Each row has a name. Each question is about the rows just above it.

Columns, left to right: S G H K
[115 126 105 149] : k486
[125 135 110 104] : k473
[129 105 121  74] : k468
[143 134 168 174] : k555
[119 121 119 169] : k587
[143 135 170 200] : k904
[141 122 166 192] : k835
[105 134 166 192] : k291
[114 125 105 154] : k687
[104 143 167 173] : k601
[114 126 105 154] : k281
Which value is in both k687 and k468? | [105]
Which value is in both k904 and k601? | [143]
Which value is in both k291 and k555? | [134]
Which value is in both k687 and k291? | [105]

Columns, left to right: Z Y A L D
[118  58 168 120  95] : k555
[159 106 153 112 121] : k904
[160  57 146 103 134] : k77
[ 58 131 121 121 108] : k587
[162 107 159 142 127] : k281
Shared by k904 and k587: | [121]
[146 121 159] is in which column, read top down? | A
Where do [160  57 146 103 134] appear? | k77
Which column holds this, read top down? [103 121] | L
Shared by k555 and k587: | [58]

Columns, left to right: J R P Q
[134 183  65  86] : k601
[112  86 198  74] : k473
[154 143 183 201] : k468
[154 143  40 203] : k291
[116 140  54 177] : k687
Shared by k473 and k601: | [86]
[ 86  74 201] is in which column, read top down? | Q
Which value is in both k601 and k468? | [183]
Which column holds [203 177] top down? | Q
[ 65 198 183  40] is in which column, read top down? | P

Columns, left to right: T N V M U F
[156  88  60 171 139 173] -> k904
[177  79 100 192 177 175] -> k281
[ 84 172 122 146  81 194] -> k687
[175 165 136 105 119  60] -> k601
[110 140  72 127 124 104] -> k835
[ 83 110 172  75 138 144] -> k587
[139 162 116 176 104 189] -> k468
[177 140 100 192 177 140] -> k77
[122  78 102 124 135 122] -> k486
[139 162 116 176 104  81] -> k291
[122  78 102 161  92 176] -> k473
[154 138 177  72  83  60] -> k555
Which column holds this, read top down? [ 81 119 124 138 104 177 135 104  92  83] | U
Which value is in both k468 and k473? | [176]
The one value in k468 and k904: | [139]

Columns, left to right: dud vep vak Sirap mog dobuv sagut
[ 94 190 188 109  60  59  57]  k904
[100 125 145 116 146 146 151]  k587
[168  96 147 110 142 146 134]  k486
[150 125 145 116 146 146 152]  k77
[111  94 146 110 138 145 128]  k555
[188  88 151 106 140 149 129]  k291
[188 110 150 151 140 149 129]  k473
[168  96 147 110 161 160 167]  k468
Which value is in both k473 and k77? | [150]
Which value is in both k473 and k904? | [188]
[151 110] is in which column, read top down? | Sirap
Which value is in both k473 and k555? | [110]
[145 146] is in which column, read top down? | vak
Which value is in both k468 and k473? | [110]
The one value in k555 and k468: | [110]

Columns, left to right: vano folik Kadef sul duf safan Tubem nono sizip pofak
[145 125 136 123 124 169 143 103 123 116] : k291
[145 118 136 123  91 169 126 103 102 116] : k904
[140 123 119 130 122 117 150 126 118 132] : k77
[149 135 128 133 124 112 126 130 131 120] : k601
[130 133] is in which column, read top down? | sul
Shared by k601 and k291: | [124]
Whose row is [149 135 128 133 124 112 126 130 131 120]? | k601

Columns, left to right: X W C B
[ 52  52 137 189] = k587
[186 186 156  98] = k687
[ 52  52 148 116] = k77
[ 52  52 148 186] = k468
Whose row is [ 52  52 137 189]? | k587
The one value in k687 and k468: | [186]
Which column holds [ 98 116] top down? | B

Columns, left to right: mor gazap lapop numo nipe Buzup
[ 48 159 131 121 150 120] -> k486
[141 113 106  80 141 194] -> k555
[ 74 131 177 126 148 170] -> k687
[143 113 104  81 129 194] -> k281
[ 96 145  71 171  99 139] -> k835
[ 81 128 122  62 136 103] -> k473
[ 58 129 124 163  96 102] -> k77
[ 95 114  76 130 156 113] -> k904
[159 107 184  86 157 115] -> k587
[ 80 127 117  63 138 106] -> k468
[112 145 129 138 151 210] -> k601
[192 128 135  97 164 154] -> k291
Which column holds [159 113 131 113 145 128 129 114 107 127] top down? | gazap
The one value in k601 and k281: | [129]
Which value is in both k555 and k904? | [113]
Which column holds this, read top down? [106 177 104  71 122 124  76 184] | lapop

Columns, left to right: pepu Badet dad Ror zeru goka gel debu
[138 101  75 102 178 156 122 155] -> k601
[172 204 102 147 142 156 101 204] -> k904
[172 147 102 155 142 156 101 204] -> k687
[138 101  75 102 178 156 122 155] is in which row? | k601
[101 101] is in which column, read top down? | gel
[172 147 102 155 142 156 101 204] is in which row? | k687
[172 204 102 147 142 156 101 204] is in which row? | k904

Columns, left to right: Mov tigu pobop neka sodir dusuf kom duk
[101 108 115 158 137 131 125 106] = k835
[135 121  95 126 142 154 101 147] = k587
[120 105 103 137 129 138 119 104] = k687
[153 134 110 138 140 151 101 210] = k486
[141 120 104 129 125 146 114 170] = k468
[130 115 118 129 126 104 110 125] = k601
[122 140 132 134 138 117 124 154] = k281
[137 120 104 129 125 109 114 170] = k473
Which column holds this, read top down? [104 210] | duk
[154 138 151 146 104 117] is in which column, read top down? | dusuf
Shared by k468 and k835: | [125]
Which value is in both k601 and k587? | [126]
Whose row is [122 140 132 134 138 117 124 154]? | k281

Columns, left to right: zete gub Fol Boz Teli Kegon
[138 154  79 136 186 108] -> k281
[136 124 133 133 202  94] -> k601
[144 162 101 150 133 125] -> k555
Which column holds [136 133] top down? | Boz
Which value is in both k601 and k281? | [136]
Shared by k601 and k555: | [133]
[133 101] is in which column, read top down? | Fol
[108  94] is in which column, read top down? | Kegon

Columns, left to right: fab putus logi vezur
[117 195 130 129]  k555
[194  93 130  92]  k468
[146  92 160 118]  k904
[117 108  66 156]  k835
The one value in k555 and k468: | [130]
Shared by k904 and k468: | [92]
Which column holds this, read top down? [130 160  66] | logi
Which column holds [195  93  92] top down? | putus

Columns, left to right: faluv miro gak dulel
[131 103  87 101]  k473
[100 100  93 160]  k555
[ 94  93 100 201]  k601
[131 100] is in which column, read top down? | faluv
Whose row is [131 103  87 101]? | k473
[ 93 100] is in which column, read top down? | gak
Whose row is [ 94  93 100 201]? | k601

Columns, left to right: zikul Tadan ref Vud Tese mepa Mebag lalu gosom Pif
[ 86 178 138  83 109  64  84 147 139  59]  k486
[138  83 171 147 132 120  65  58  89 199]  k473
[ 86 178  59  83 109  64 199 147 139  59]  k291
Which column holds this, read top down? [ 83 178] | Tadan
Whose row is [ 86 178  59  83 109  64 199 147 139  59]? | k291
Whose row is [138  83 171 147 132 120  65  58  89 199]? | k473

Columns, left to right: Tibo Dosip Ket lene loto Gesog putu
[148 132 136 149 134 140 174] = k587
[148 132 136 162 133 134 134] = k835
[137 138 133 196 136 137 134] = k77
[148 148 136 128 195 137 134] = k468
Which row holds [148 132 136 149 134 140 174]? | k587
Whose row is [137 138 133 196 136 137 134]? | k77
[148 137] is in which column, read top down? | Tibo
[174 134 134] is in which column, read top down? | putu

Columns, left to right: pame Peb kedu sasi Guma ros sogen
[133 125 133 146 117 113 113] -> k687
[164  60 198 133  87  78 123] -> k473
[164 118 146 127 102  78  82] -> k601
Which column holds this, read top down? [198 146] | kedu
Which column holds [113  78] top down? | ros
Which column holds this, read top down? [133 198] | kedu
Which column holds this, read top down? [ 60 118] | Peb
Which column holds this, read top down? [133 127] | sasi

Columns, left to right: Fini nak dake duzun buve fetep didun fopul teris siku
[ 95 150 168 151  97 165 127  99 144 122]  k77
[134 143 153 157 102 146 112  74 146 135]  k486
[118 138 153 117 129 162 166 208 151 126]  k587
[115 135 148 106 129 155 159 153 117 126]  k291
[107 143 153 157 102 146 112  77 143 123]  k468
Which row holds [134 143 153 157 102 146 112  74 146 135]? | k486
Which column holds [151 157] top down? | duzun
The row with [ 95 150 168 151  97 165 127  99 144 122] is | k77
Shared by k77 and k587: | [151]
Which value is in both k486 and k587? | [153]

Columns, left to right: Naz suso Zarun mulum
[122 137 104 151]  k473
[154 160 153 151]  k468
[127 137 121 140]  k687
[151 179  40 132]  k291
[133 137 139 125]  k601
[139 154 156 105]  k486
[133 137 115 125]  k904
[157 166 144 137]  k77
[139 154 156 149]  k555
[137 154 137] is in which column, read top down? | suso
The one value in k904 and k473: | [137]
Shared by k486 and k601: | [139]
[151 133 139 133 157] is in which column, read top down? | Naz
Which value is in both k486 and k468? | [154]
Which column holds [137 179 137 154 137] top down? | suso

Columns, left to right: Fopu rure mekug Ruba
[181 128 110  89] -> k835
[174  73 182 100] -> k486
[182 123 181  89] -> k77
The one value in k77 and k486: | [182]
Which column holds [128  73] top down? | rure
Which value is in both k486 and k77? | [182]
Whose row is [182 123 181  89]? | k77
Which column holds [ 89 100] top down? | Ruba
Where do [181 128 110  89] appear? | k835
Which row holds [174  73 182 100]? | k486

Columns, left to right: bak zarer doduk Bazuf degaf
[198 167  86 213  87] : k486
[155 144 160 108  99] : k601
[214 143  86 215 142] : k835
[199 167  86 215 144] : k687
Which value is in both k486 and k835? | [86]
The one value in k687 and k601: | [144]
Which column holds this, read top down? [ 99 142 144] | degaf
Shared by k835 and k486: | [86]
Which column holds [160  86  86] top down? | doduk

Columns, left to right: dugam Nofot ziko zezes Lod Momid zutut
[ 87 185 171  89 143 127 172]  k77
[147 139 171 124 136 137  65]  k486
[122 121 160 157 172  94 153]  k904
[127 174 160 133 159 161 141]  k281
[126 122 169 139 143 171 113]  k468
[147 101 118  55 131 163 105]  k601
The one value in k77 and k486: | [171]
Which column holds [121 174 122 101] top down? | Nofot
Which column holds this, read top down? [122 127 126] | dugam
Which column holds this, read top down? [147 122 127 126] | dugam
Which column holds [160 160 169 118] top down? | ziko

Columns, left to right: Bol gelab vonug mugup tiz zir Zuf luze
[ 94 135 127 220 106 129 157 160]  k601
[ 67 172 126  69 179 131 116 162]  k473
[211 164 201 160 162 155 151 160]  k291
[ 68 187 102  69  62  95  78 114]  k835
[103 102 126 110  53 123 209 126]  k687
[145  77 113 119 165 167 169 127]  k468
Which value is in both k468 and k601? | [127]
Shared by k687 and k835: | [102]
Shared by k835 and k473: | [69]
[126 201 102 126] is in which column, read top down? | vonug

Columns, left to right: vopa zase Kogem pabi kesir pev sefu
[ 95 120 149 125 120 126 113] = k281
[125 120 149 140 124 117 123] = k291
[159 105 140 117 136 137 132] = k555
[ 95 120 149 125 120 126 156] = k687
[123 132] is in which column, read top down? | sefu
[140 149] is in which column, read top down? | Kogem
Which row holds [159 105 140 117 136 137 132]? | k555
Which column holds this, read top down? [120 124 136] | kesir

Columns, left to right: puvu ner Gese Dil
[125 210 185 177] : k587
[ 56 182 204  74] : k291
[159  75 201  82] : k687
[126 119 177 211] : k77
[ 59 121 106  75] : k904
[ 56  81 132 107] : k473
[144 203  86 125] : k281
[207  63 157  63] : k555
[126 134 100 120] : k468
[210 132  67 207] : k486
[190  50 156  67] : k835
Whose row is [126 134 100 120]? | k468
The one value in k473 and k291: | [56]
The one value in k486 and k835: | [67]
The one value in k486 and k587: | [210]
Which column holds this, read top down? [201 177 106 132  86 157 100  67 156] | Gese
Which value is in both k687 and k904? | [75]

Columns, left to right: lezes Dugu gunag bog zas kop geni
[170  79  75  76  66 173 107] = k77
[ 86 162 169 142 209 106 104] = k904
[170  78  74  71  87 184  70] = k587
[177  80  78  87  66 171 111] = k601
[160  94  86 101  64 157 133] = k468
[ 99 158 181 168 158  87 158] = k473
[114 153 149 175  77  95 220] = k281
[ 88 184 184 197 121  59 211] = k555
[159  80  76  86  66 169 108] = k687
[158  93  95  90  83 162 122] = k291
[ 88 178 179 189 125  66 192] = k486
Which column holds [106 184 171 157  87  95  59 169] top down? | kop
[ 79 162  78  80  94] is in which column, read top down? | Dugu
The one value in k291 and k473: | [158]
Which column holds [170  86 170 177 160  99] top down? | lezes
Which column holds this, read top down? [170 177 160  99 114  88 159 158  88] | lezes

Columns, left to right: Delu seru Fesu tib
[159  81  81  82]  k587
[ 81 159  68 127]  k555
[ 80 115 149 183]  k77
[200 124 103 180]  k687
[161 115 149 124]  k904
Shared by k904 and k687: | [124]
[ 80 200] is in which column, read top down? | Delu
The row with [161 115 149 124] is | k904
Which value is in both k687 and k904? | [124]
Whose row is [159  81  81  82]? | k587

